Here is a tiny trained network, its code and every weight. The questions are about switching its units off for an input and a class, where a switched-off unit gives its printed mean instead of its output.

import numpy as np


def w(rows, s, z=0):
    codes = np.array(rows[::2]) - 128.0
    scale = np.full(codes.shape[1], s)
    scale[-1] = z or s
    return codes * scale


def f(y):
    return np.maximum(y, 0)


def log_softmax(a):
    a = a - a.max(-1, keepdims=True)
    return a - np.log(np.exp(a).sum(-1, keepdims=True))


def net(x, mask):
    res = np.array(x, float).reshape(1, 7) / 4 @ E
    y = f(res @ A[0][:, :-1].T + A[0][:, -1])
    res = res + np.where(mask, y, B[0][:, -1]) @ B[0][:, :-1]
    return log_softmax(res[-1] @ U[:, :-1].T + U[:, -1])


A, B = {}, {}
E = w([
[112,91,115,117,158,174,83,150],'x0',
[172,123,138,114,102,99,127,93],'x1',
[122,22,147,145,33,119,145,174],'x2',
[100,61,90,128,186,13,128,143],'x3',
[131,147,87,121,114,123,161,130],'x4',
[136,139,120,101,117,119,147,136],'x5',
[251,130,118,173,153,120,146,229],'x6',
],0.014)
A[0] = w([
[210,179,184,93,66,250,134,130,99],'N1',
[240,151,112,133,167,94,99,236,9],'N2',
[175,199,111,132,197,108,87,126,72],'N3',
[167,125,79,215,167,144,124,171,131],'N4',
[138,89,136,135,202,50,160,159,72],'N5',
[141,204,71,85,231,114,89,65,71],'N6',
[220,115,149,173,201,124,174,172,1],'N7',
[112,32,115,150,26,125,159,189,118],'N8',
[152,64,72,97,181,59,141,139,87],'N9',
[133,73,80,74,199,2,83,99,98],'N10',
],0.0096,0.0042)
B[0] = w([
[117,121,120,204,211,231,183,99,253],'N1',
[69,211,115,27,137,54,150,105,247],'N2',
[230,82,192,142,62,112,96,202,207],'N3',
[132,169,171,92,132,114,139,86,204],'N4',
[170,127,72,205,178,252,156,152,206],'N5',
[178,94,181,108,75,67,66,190,251],'N6',
[129,96,149,16,183,22,145,2,215],'N7',
[205,122,163,106,74,96,64,153,246],'N8',
[149,188,139,204,158,172,131,97,212],'N9',
[92,122,120,204,189,141,154,104,246],'N10',
],0.0083,0.014)
U = w([
[132,152,142,201,176,205,189,155,55],'0',
[200,114,202,112,43,111,77,249,67],'1',
[2,152,160,27,108,106,117,58,252],'2',
],0.0077,0.0043)

Each question gives the input, the list of numbers given to net, and the class t.
The units are the neurons (one row each of A and B). Each row of codes is followed by its name. A weight is (code - 128) times the scale printed after its matrix; where a second scale follows, it is the last column's (A, B and U).
mask holds one flag per neuron, in row order. A switched-off neuron (its flag False) gives its mean, the last column of its row in B, instead of its output. The means were averaged over made-up inputs and are rounded, as every weight is.
A unit's drop is (log p(t) with every unit on - log p(t) with that unit switched off) / (log p(t) with every unit on - log p(t) with every unit switched off).
The circuit of an input: a set's keep is (log p(t) with only the set's units on - log p(t) with every unit switched off) / (log p(t) with every unit on - log p(t) with every unit switched off). Starting from all 10 units, units are removed one at a time, each time the one whose removal leaves the highest keep (on an exact tie, the one counted first), for as long as the keep stays at least 0.8.
units of the circuit, in order: the units of the circuit, biggest drop first
top k neurons: the k neurons with the biggest drops, biggest first
drop when u is switched off: that unit's drop, to one decimal
input [-6,4,-4,-4,3,3,5], class 2: units of the circuit, in order -> [N2, N7]
input [-7,2,-7,-6,5,-6,-2], class 1: units of the circuit, in order -> [N6]
input [1,7,3,-6,-2,6,8], class 2: units of the circuit, in order -> [N2, N7]
input [-4,-1,-1,5,-8,-2,-5], class 0: top 2 neurons -> [N2, N7]
input [-7,2,-6,4,3,2,-5], class 1: units of the circuit, in order -> [N6, N2]
input [-3,-4,-8,7,-1,-8,-5], class 1: top 2 neurons -> [N6, N1]
input [-7,5,3,-5,7,-2,0], class 0: top 2 neurons -> [N1, N6]
input [-3,8,5,-3,-7,5,6], class 2: top 2 neurons -> [N2, N7]
input [-8,7,-6,1,5,-1,4], class 1: top 2 neurons -> [N3, N6]
input [-8,1,-7,5,-4,4,-4], class 1: top 3 neurons -> [N6, N1, N3]
input [7,-2,5,4,-1,1,-4], class 1: top 2 neurons -> [N8, N1]
input [4,-8,5,-7,-2,1,-5], class 0: top 2 neurons -> [N1, N2]
input [-5,1,-3,2,4,4,1], class 1: drop when N3 is switched off -> 0.2
input [-4,-2,0,3,-1,8,-1], class 0: top neuron -> [N2]
input [-6,8,-2,6,-8,4,2], class 0: drop when N5 is switched off -> 0.1
input [0,3,-2,7,3,-1,0], class 0: drop when N4 is switched off -> 0.0
input [5,7,-3,-5,-8,3,7], class 2: drop when N7 is switched off -> 0.4
